Below are the code and all the weights of a small trained network. Each question names an input and a target symbol and asks about switching units off, where a switched-off unit gives its printed mean instead of its output.

import numpy as np


def w(rows, s, z=0):
    codes = np.array(rows[::2]) - 128.0
    scale = np.full(codes.shape[1], s)
    scale[-1] = z or s
    return codes * scale


def f(y):
    return y / 2 * (1 + np.tanh(0.7978845608 * (y + 0.044715 * y**3)))


def softmax(a):
    e = np.exp(a - a.max(-1, keepdims=True))
    return e / e.sum(-1, keepdims=True)


def log_softmax(a):
    a = a - a.max(-1, keepdims=True)
    return a - np.log(np.exp(a).sum(-1, keepdims=True))


def net(x, mask):
    ids = ['ΘΠΦαβγεζηλμξστψω'.index(c) for c in x.split()]
    T = len(ids)
    res = E[ids] + P[:T]
    u = 0
    for l in range(2):
        r = res
        for j in range(2):
            rows = slice(2 * j, 2 * j + 2)
            q, k, v = (r @ M[l][rows].T for M in (Q, K, V))
            z = softmax(np.where(np.tri(T) > 0, q @ k.T / 2**0.5, -1e9)) @ v
            o = O[l][rows]
            res = res + np.where(mask[u + j], z, o[:, -1]) @ o[:, :-1]
        u += 2
        y = f(res @ A[l][:, :-1].T + A[l][:, -1])
        res = res + np.where(mask[u : u + 12], y, B[l][:, -1]) @ B[l][:, :-1]
        u += 12
    return log_softmax(res[-1] @ U[:, :-1].T + U[:, -1])


Q, K, V, O, A, B = {}, {}, {}, {}, {}, {}
E = w([
[210,129,145,78,130,98,87],'Θ',
[83,243,152,213,139,77,97],'Π',
[178,101,141,144,187,145,66],'Φ',
[167,146,160,63,100,142,93],'α',
[170,110,141,148,118,142,32],'β',
[115,123,73,224,118,126,137],'γ',
[45,208,78,67,145,81,190],'ε',
[181,127,154,28,160,104,134],'ζ',
[193,183,186,201,116,88,193],'η',
[141,164,53,157,81,154,210],'λ',
[106,146,169,98,81,170,51],'μ',
[131,2,202,39,84,86,88],'ξ',
[96,82,41,85,93,99,219],'σ',
[35,170,19,50,171,112,114],'τ',
[194,105,141,90,204,108,110],'ψ',
[144,122,163,125,180,149,86],'ω',
],0.011)
P = w([
[180,156,150,122,138,245,133],'0',
[137,131,132,143,159,104,107],'1',
[138,132,131,141,153,100,103],'2',
[134,132,133,141,150,94,104],'3',
[135,129,127,138,150,100,102],'4',
[135,129,127,137,144,95,99],'5',
[135,130,123,134,141,94,97],'6',
[133,130,124,132,132,94,94],'7',
[141,129,121,135,136,91,93],'8',
[138,133,123,125,131,89,97],'9',
[137,135,124,130,123,95,92],'10',
],0.011)
Q[0] = w([
[167,165,90,153,114,51,111],'L0H0',
[194,148,107,95,127,99,40],'L0H0',
[89,19,152,208,120,112,170],'L0H1',
[2,75,125,181,91,72,215],'L0H1',
],0.009)
K[0] = w([
[110,170,76,184,122,120,166],'L0H0',
[136,152,74,144,154,187,148],'L0H0',
[136,53,155,187,119,81,97],'L0H1',
[80,57,110,164,122,2,114],'L0H1',
],0.015)
V[0] = w([
[117,68,169,80,3,111,95],'L0H0',
[222,73,106,60,182,112,126],'L0H0',
[172,119,198,211,17,153,110],'L0H1',
[85,209,152,64,90,159,205],'L0H1',
],0.0052)
O[0] = w([
[152,133,68,125,67,91,2,4],'L0H0',
[218,106,125,93,136,93,182,181],'L0H0',
[203,208,53,134,113,195,31,113],'L0H1',
[42,199,195,103,251,56,60,178],'L0H1',
],0.0062,0.002)
A[0] = w([
[187,145,143,145,143,175,174,172],'L0N0',
[124,176,207,122,167,118,40,211],'L0N1',
[84,136,136,132,140,109,188,138],'L0N2',
[158,113,98,168,96,183,72,157],'L0N3',
[175,191,168,212,88,116,143,228],'L0N4',
[142,133,156,173,158,177,192,246],'L0N5',
[192,109,121,123,126,150,104,145],'L0N6',
[44,160,92,189,145,66,126,46],'L0N7',
[163,95,185,102,144,140,136,199],'L0N8',
[207,74,202,115,131,139,125,234],'L0N9',
[143,2,182,98,134,106,139,252],'L0N10',
[59,103,110,147,107,105,74,130],'L0N11',
],0.0099,0.003)
B[0] = w([
[147,113,194,181,51,134,139,149],'L0N0',
[75,175,127,124,241,117,16,255],'L0N1',
[135,111,77,140,163,176,99,148],'L0N2',
[203,201,90,144,106,191,146,151],'L0N3',
[183,210,168,218,178,60,129,175],'L0N4',
[86,124,134,231,59,158,142,158],'L0N5',
[174,142,181,96,94,185,113,159],'L0N6',
[210,72,104,109,169,118,213,157],'L0N7',
[84,109,208,108,67,127,72,176],'L0N8',
[118,137,188,82,67,152,69,211],'L0N9',
[1,168,122,71,41,142,86,192],'L0N10',
[152,59,214,130,99,99,224,138],'L0N11',
],0.0066,0.0074)
Q[1] = w([
[132,85,63,120,126,141,154],'L1H0',
[163,133,63,178,140,39,246],'L1H0',
[100,122,153,97,139,158,46],'L1H1',
[108,97,86,128,193,91,156],'L1H1',
],0.012)
K[1] = w([
[112,72,72,103,102,108,119],'L1H0',
[139,63,96,149,110,2,137],'L1H0',
[136,168,177,129,149,206,75],'L1H1',
[118,93,83,91,196,100,123],'L1H1',
],0.0098)
V[1] = w([
[128,137,181,86,154,33,71],'L1H0',
[133,187,102,246,173,95,116],'L1H0',
[254,108,168,107,78,172,144],'L1H1',
[173,194,43,83,124,122,98],'L1H1',
],0.0079)
O[1] = w([
[188,167,242,174,127,75,116,180],'L1H0',
[219,165,112,63,134,168,78,146],'L1H0',
[136,1,200,158,149,139,148,255],'L1H1',
[146,157,145,66,233,217,184,112],'L1H1',
],0.0088,0.0043)
A[1] = w([
[199,145,48,180,55,223,186,215],'L1N0',
[184,156,201,150,236,104,82,114],'L1N1',
[126,194,42,152,204,154,96,2],'L1N2',
[140,13,141,86,102,157,58,92],'L1N3',
[61,95,150,137,2,163,57,124],'L1N4',
[103,80,180,213,148,167,116,133],'L1N5',
[200,98,189,218,156,185,119,54],'L1N6',
[153,19,131,221,171,117,246,89],'L1N7',
[171,155,196,189,142,118,173,158],'L1N8',
[181,88,94,33,209,246,140,128],'L1N9',
[192,211,33,139,112,210,163,106],'L1N10',
[214,176,133,88,234,124,46,211],'L1N11',
],0.0064,0.0043)
B[1] = w([
[75,89,124,151,70,54,90,152],'L1N0',
[107,110,189,68,72,190,144,219],'L1N1',
[164,98,105,61,115,85,222,167],'L1N2',
[187,90,67,158,115,179,107,188],'L1N3',
[165,241,108,145,221,111,106,191],'L1N4',
[160,86,92,75,167,107,149,199],'L1N5',
[91,92,96,61,144,106,116,186],'L1N6',
[161,193,65,110,2,58,228,167],'L1N7',
[55,138,159,146,153,90,119,170],'L1N8',
[90,167,176,236,176,83,215,175],'L1N9',
[185,96,167,118,181,48,117,172],'L1N10',
[99,140,94,170,81,184,156,249],'L1N11',
],0.0077,0.017)
U = w([
[121,160,86,236,170,169,126,111],'Θ',
[193,168,154,105,123,127,155,77],'Π',
[137,93,131,149,131,159,181,85],'Φ',
[84,178,123,158,158,113,86,119],'α',
[95,140,186,148,24,129,99,140],'β',
[123,117,99,147,60,196,106,159],'γ',
[147,85,144,19,115,109,123,59],'ε',
[76,93,157,64,157,164,101,132],'ζ',
[87,120,164,108,91,94,178,11],'η',
[156,156,116,230,87,63,139,190],'λ',
[104,137,195,152,206,79,117,98],'μ',
[188,131,137,112,243,125,43,234],'ξ',
[44,123,56,91,40,160,125,251],'σ',
[130,158,90,83,253,101,169,133],'τ',
[178,99,51,82,90,139,122,60],'ψ',
[74,157,166,179,156,164,166,146],'ω',
],0.007,0.0027)

Each question gives the input, a string of symbols that net reads in full, and the target symbol t.
The units are the heads (2 rows each of Q, K, V and O) and the neurons (one row each of A and B). Each row of codes is followed by its name. A weight is (code - 128) times the scale printed after its matrix; where a second scale follows, it is the last column's (O, A, B and U).
mask holds one flag per unit, layer by layer, with each layer's heads first. A switched-off unit (its flag False) gives its mean, the last column of its rows in O or B, instead of its output. The means were averaged over made-up inputs and are rounded, as every weight is.
A unit's drop is (log p(t) with every unit on - log p(t) with that unit switched off) / (log p(t) with every unit on - log p(t) with every unit switched off).
The circuit of an input: a set's keep is (log p(t) with only the set's units on - log p(t) with every unit switched off) / (log p(t) with every unit on - log p(t) with every unit switched off). Starting from the 12 units with the biggest drops (on a tie, the unit counted first), units are removed one at a time, each time the one whose removal leaves the highest keep (on an exact tie, the one counted first), for as long as the keep stays at least 0.8.
units of the circuit, in order: the units of the circuit, biggest drop first
most important unit: the unit with the biggest drop
top k neurons: the k neurons with the biggest drops, biggest first
top k neurons in layer l: the k neurons of layer l with the biggest drops, biggest first
heads that matter: for each layer, one digit per head in row order, 1 if its drop is at least 0.15 and else 0, layers parted by /
input λ ω γ Φ μ Π ε μ, target τ: top 2 neurons in layer 0 -> L0N1, L0N5
input ω ξ β Π ψ λ η γ ω, target ξ: most important unit -> L1H1
input λ ε Θ, target τ: units of the circuit, in order -> L1H0, L0H1, L0N1, L1H1
input ψ μ Π ε ψ β, target λ: top 3 neurons in layer 1 -> L1N7, L1N4, L1N1
input σ Θ λ μ, target β: heads that matter -> 01 / 11
input ξ ω γ ε ζ Φ ζ, target η: heads that matter -> 11 / 11
input ζ ψ μ ω η μ Π Π τ ξ, target ξ: heads that matter -> 00 / 01
input ξ Φ λ ω, target η: top 3 neurons -> L1N7, L0N9, L0N6
input ω μ ε ψ ω γ σ λ λ, target λ: units of the circuit, in order -> L1N1, L0N1, L1N6
input σ Φ τ μ Π, target Π: units of the circuit, in order -> L1H0, L0N4, L1N1
input ζ ψ γ ψ, target μ: heads that matter -> 01 / 10
input α μ ξ γ α, target ζ: heads that matter -> 01 / 11
input μ ψ η τ Θ ω, target ω: top 2 neurons -> L1N9, L0N3
input τ γ Φ β γ τ σ, target σ: top 2 neurons in layer 0 -> L0N1, L0N4
input α μ Θ ω μ Φ Π σ μ β ω, target ζ: top neuron in layer 1 -> L1N1
input γ μ ε Π ω, target Θ: heads that matter -> 01 / 10
input σ ε μ τ, target τ: units of the circuit, in order -> L1H1, L0N9, L0N7
input η α Θ μ β Θ ζ ω η λ, target λ: top 4 neurons -> L0N1, L1N0, L0N9, L1N9
input β ζ ε Π μ β ψ, target Φ: top 3 neurons -> L1N9, L0N3, L1N3
input ε Φ η ψ ζ Θ ε ω, target σ: heads that matter -> 01 / 01
input ω ζ ξ α λ μ ξ ω α, target ξ: top 2 neurons in layer 0 -> L0N0, L0N5
input γ ζ σ τ η α μ γ Π λ ψ, target Θ: most important unit -> L1H0
input τ σ Φ α, target α: heads that matter -> 01 / 01
input ω α Θ ε β ψ Θ Φ ψ Θ Φ, target ξ: top 2 neurons in layer 0 -> L0N5, L0N0
input ψ γ ψ ω τ ζ β, target λ: top 2 neurons in layer 1 -> L1N7, L1N4
input ψ Π α ζ Θ, target λ: heads that matter -> 11 / 11
input ζ μ γ η ζ, target μ: top 2 neurons in layer 1 -> L1N11, L1N4
input ε λ ω μ ω ψ ψ, target σ: most important unit -> L1H1
input μ γ β γ ψ μ γ Π β, target ω: heads that matter -> 11 / 01
